Here is a tiny trained network, its code and every weight. The questions are about switching its units off for an input and a class, where a switched-off unit gives its printed mean instead of its output.

import numpy as np


def w(rows, s, z=0):
    codes = np.array(rows[::2]) - 128.0
    scale = np.full(codes.shape[1], s)
    scale[-1] = z or s
    return codes * scale


def f(y):
    return np.maximum(y, 0)


def log_softmax(a):
    a = a - a.max(-1, keepdims=True)
    return a - np.log(np.exp(a).sum(-1, keepdims=True))


def net(x, mask):
    res = np.array(x, float).reshape(1, 4) / 4 @ E
    y = f(res @ A[0][:, :-1].T + A[0][:, -1])
    res = res + np.where(mask, y, B[0][:, -1]) @ B[0][:, :-1]
    return log_softmax(res[-1] @ U[:, :-1].T + U[:, -1])


A, B = {}, {}
E = w([
[103,103,161,105,106,100,251,122,140,142,143],'x0',
[155,77,111,95,179,106,112,130,129,108,225],'x1',
[57,190,34,103,78,89,163,60,63,134,114],'x2',
[192,156,149,110,156,32,155,122,76,131,97],'x3',
],0.011)
A[0] = w([
[127,139,129,119,118,106,138,134,119,123,99,20],'n0',
[182,126,126,126,166,100,60,131,115,124,158,177],'n1',
[140,97,148,130,146,171,62,142,154,129,185,62],'n2',
[143,121,140,116,104,113,165,145,120,124,78,78],'n3',
[151,123,127,123,134,138,108,131,124,135,77,64],'n4',
[67,111,85,118,106,177,95,127,134,124,205,122],'n5',
[129,131,122,142,128,135,100,127,126,124,83,111],'n6',
[139,128,111,142,122,134,133,123,131,113,95,102],'n7',
[151,167,84,130,151,76,73,103,95,128,118,47],'n8',
[85,111,95,118,109,133,193,120,126,124,193,152],'n9',
[138,119,138,139,137,130,171,121,133,135,149,83],'n10',
[143,154,127,130,118,134,84,133,119,128,70,1],'n11',
[92,174,104,138,100,155,72,118,119,127,33,168],'n12',
[48,148,125,152,75,246,67,132,160,131,18,147],'n13',
[134,81,154,138,149,208,32,150,173,125,205,167],'n14',
[128,74,196,138,131,192,197,150,186,130,156,143],'n15',
[134,104,177,141,132,150,161,140,155,137,119,166],'n16',
[115,150,116,139,111,137,115,125,118,134,78,131],'n17',
[73,132,74,119,116,121,164,102,114,133,192,128],'n18',
],0.014,0.0037)
B[0] = w([
[122,112,117,134,149,165,92,134,139,116,156,143],'n0',
[189,126,122,126,98,146,118,134,127,127,83,190],'n1',
[171,110,131,145,178,141,124,125,139,128,179,203],'n2',
[90,122,115,129,146,143,115,123,142,123,177,157],'n3',
[101,115,104,100,122,130,151,117,117,132,153,147],'n4',
[86,142,131,138,177,110,164,102,130,137,197,192],'n5',
[96,135,100,126,138,130,124,110,125,114,154,153],'n6',
[83,113,114,129,149,130,113,123,119,116,120,140],'n7',
[150,107,151,132,99,151,121,154,143,133,84,176],'n8',
[28,144,134,137,144,116,137,124,124,134,156,189],'n9',
[93,156,116,170,124,168,104,104,147,146,118,150],'n10',
[95,142,127,136,146,104,149,104,132,133,162,156],'n11',
[32,146,125,123,113,117,166,125,133,124,147,202],'n12',
[189,111,130,106,40,141,95,168,117,120,6,240],'n13',
[251,124,135,142,197,115,119,109,126,138,155,255],'n14',
[130,134,113,103,63,125,109,144,112,113,56,214],'n15',
[123,125,125,124,104,123,126,139,117,132,86,176],'n16',
[77,128,150,120,125,106,140,132,126,137,120,163],'n17',
[32,131,137,123,108,132,132,141,135,118,101,194],'n18',
],0.017,0.02)
U = w([
[99,151,129,92,78,128,146,165,116,114,62,248],'0',
[97,167,127,143,188,108,169,93,146,147,188,17],'1',
[244,93,138,118,153,156,104,164,125,122,92,179],'2',
],0.011,0.0014)

Each question gives the input, the list of numbers given to net, and the class t.
The units are the neurons (one row each of A and B). Each row of codes is followed by its name. A weight is (code - 128) times the scale printed after its matrix; where a second scale follows, it is the last column's (A, B and U).
mask holds one flag per neuron, in row order. A switched-off neuron (its flag False) gives its mean, the last column of its row in B, instead of its output. The means were averaged over made-up inputs and are rounded, as every weight is.
A unit's drop is (log p(t) with every unit on - log p(t) with that unit switched off) / (log p(t) with every unit on - log p(t) with every unit switched off).
most important unit: the unit with the biggest drop
k most important neurons: the k neurons with the biggest drops, biggest first
drop of u: that unit's drop, to one decimal
input [-3,-6,-6,3], class 0: 3 most important neurons	(n14, n12, n2)
input [4,3,6,-8], class 1: most important unit	n5
input [4,0,-8,8], class 0: 3 most important neurons	(n14, n2, n15)
input [-2,5,2,0], class 1: 4 most important neurons	(n13, n15, n14, n5)
input [6,5,5,6], class 1: 3 most important neurons	(n13, n15, n9)
input [7,2,8,8], class 1: 4 most important neurons	(n13, n15, n9, n3)
input [-1,-4,-4,5], class 0: 2 most important neurons	(n14, n5)
input [1,8,0,-4], class 1: 2 most important neurons	(n13, n5)
input [-4,-7,-6,8], class 0: drop of n5	0.1
input [1,5,0,0], class 1: drop of n8	0.1
input [4,8,5,0], class 1: drop of n8	0.0
input [5,0,4,2], class 1: drop of n13	1.3
